Below are the code and all the weights of a small trained network. Each question names an input and a class and asks about switching units off, where a switched-off unit gives its printed mean instead of its output.

import numpy as np


def w(rows, s, z=0):
    codes = np.array(rows[::2]) - 128.0
    scale = np.full(codes.shape[1], s)
    scale[-1] = z or s
    return codes * scale


def f(y):
    return np.maximum(y, 0)


def log_softmax(a):
    a = a - a.max(-1, keepdims=True)
    return a - np.log(np.exp(a).sum(-1, keepdims=True))


def net(x, mask):
    res = np.array(x, float).reshape(1, 4) / 4 @ E
    y = f(res @ A[0][:, :-1].T + A[0][:, -1])
    res = res + np.where(mask, y, B[0][:, -1]) @ B[0][:, :-1]
    return log_softmax(res[-1] @ U[:, :-1].T + U[:, -1])


A, B = {}, {}
E = w([
[133,224,108,58,17,150,205,141,88,26,115,161],'x0',
[85,88,126,118,88,42,220,181,145,169,255,218],'x1',
[54,73,226,94,149,9,139,168,71,77,156,95],'x2',
[125,97,163,34,114,110,90,31,153,210,91,89],'x3',
],0.0099)
A[0] = w([
[224,157,126,60,92,146,189,151,113,71,120,151,176],'N1',
[130,159,24,92,58,125,110,42,113,114,78,113,185],'N2',
[163,91,142,151,240,145,60,115,114,166,131,105,187],'N3',
[85,150,96,98,130,106,243,149,91,123,216,221,164],'N4',
[152,130,45,198,135,176,114,88,148,183,152,196,172],'N5',
[188,197,41,206,76,190,176,147,68,90,182,203,188],'N6',
[193,179,111,41,69,173,82,61,91,135,103,104,177],'N7',
[254,188,34,155,120,191,161,150,111,115,198,115,141],'N8',
[147,139,100,141,95,130,141,208,213,91,140,198,253],'N9',
[63,89,159,151,178,71,100,155,75,90,175,146,195],'N10',
[83,85,156,83,176,29,87,75,127,154,116,88,253],'N11',
],0.0079,0.0042)
B[0] = w([
[158,180,97,123,84,100,196,127,20,82,30,153,207],'N1',
[248,234,154,45,85,182,235,158,240,150,50,167,216],'N2',
[187,205,23,104,213,132,74,125,50,55,102,35,222],'N3',
[66,172,206,171,183,101,35,255,31,175,69,207,225],'N4',
[201,108,99,160,210,214,102,102,180,211,147,177,222],'N5',
[124,44,41,205,51,104,152,109,69,106,96,244,253],'N6',
[157,220,128,75,92,157,211,193,203,175,104,104,231],'N7',
[135,42,58,131,83,103,162,72,207,161,63,200,224],'N8',
[139,91,115,190,171,109,95,188,104,151,117,248,206],'N9',
[121,76,138,79,154,100,101,156,88,96,197,108,206],'N10',
[111,132,151,11,181,131,54,163,170,169,139,34,223],'N11',
],0.0072,0.015)
U = w([
[119,90,254,174,122,160,131,102,207,97,138,130,46],'0',
[154,120,140,140,30,41,158,120,56,38,79,166,36],'1',
[54,146,246,132,142,98,63,207,77,178,178,192,116],'2',
[29,150,178,198,68,132,171,87,116,176,158,99,29],'3',
[158,79,94,208,111,151,128,109,143,197,113,184,171],'4',
[192,200,165,52,92,187,159,128,169,147,89,73,207],'5',
[178,123,104,149,226,111,39,93,84,92,152,3,114],'6',
[41,27,179,31,146,88,83,137,139,162,224,21,252],'7',
],0.0075,0.0021)

Each question gives the input, the list of numbers given to net, and the class t.
The units are the neurons (one row each of A and B). Each row of codes is followed by its name. A weight is (code - 128) times the scale printed after its matrix; where a second scale follows, it is the last column's (A, B and U).
mask holds one flag per neuron, in row order. A switched-off neuron (its flag False) gives its mean, the last column of its row in B, instead of its output. The means were averaged over made-up inputs and are rounded, as every weight is.
A unit's drop is (log p(t) with every unit on - log p(t) with that unit switched off) / (log p(t) with every unit on - log p(t) with every unit switched off).
The circuit of an input: a set's keep is (log p(t) with only the set's units on - log p(t) with every unit switched off) / (log p(t) with every unit on - log p(t) with every unit switched off). Starting from all 11 units, units are removed one at a time, each time the one whose removal leaves the highest keep (on an exact tie, the one counted first), for as long as the keep stays at least 0.8.
circuit, biggest first: the units of the circuit, biggest drop first
top k neurons: the k neurons with the biggest drops, biggest first
drop when u is switched off: that unit's drop, to one decimal
input [-8,-1,4,-2], class 6: circuit, biggest first : N3
input [5,4,-3,4], class 1: circuit, biggest first : N1, N11
input [1,3,-1,0], class 2: circuit, biggest first : N4, N8
input [3,-7,-7,-3], class 4: top 3 neurons : N6, N8, N11
input [8,1,-8,-1], class 4: top 3 neurons : N5, N8, N9
input [4,2,3,4], class 2: top 2 neurons : N4, N3
input [3,-5,-4,-4], class 4: top 2 neurons : N6, N8
input [0,4,0,-5], class 2: drop when N4 is switched off : 1.1
input [-8,8,-5,5], class 6: drop when N3 is switched off : 0.2
input [8,-5,-2,-3], class 1: drop when N6 is switched off : 0.9
input [-8,7,-5,2], class 6: drop when N3 is switched off : 0.2
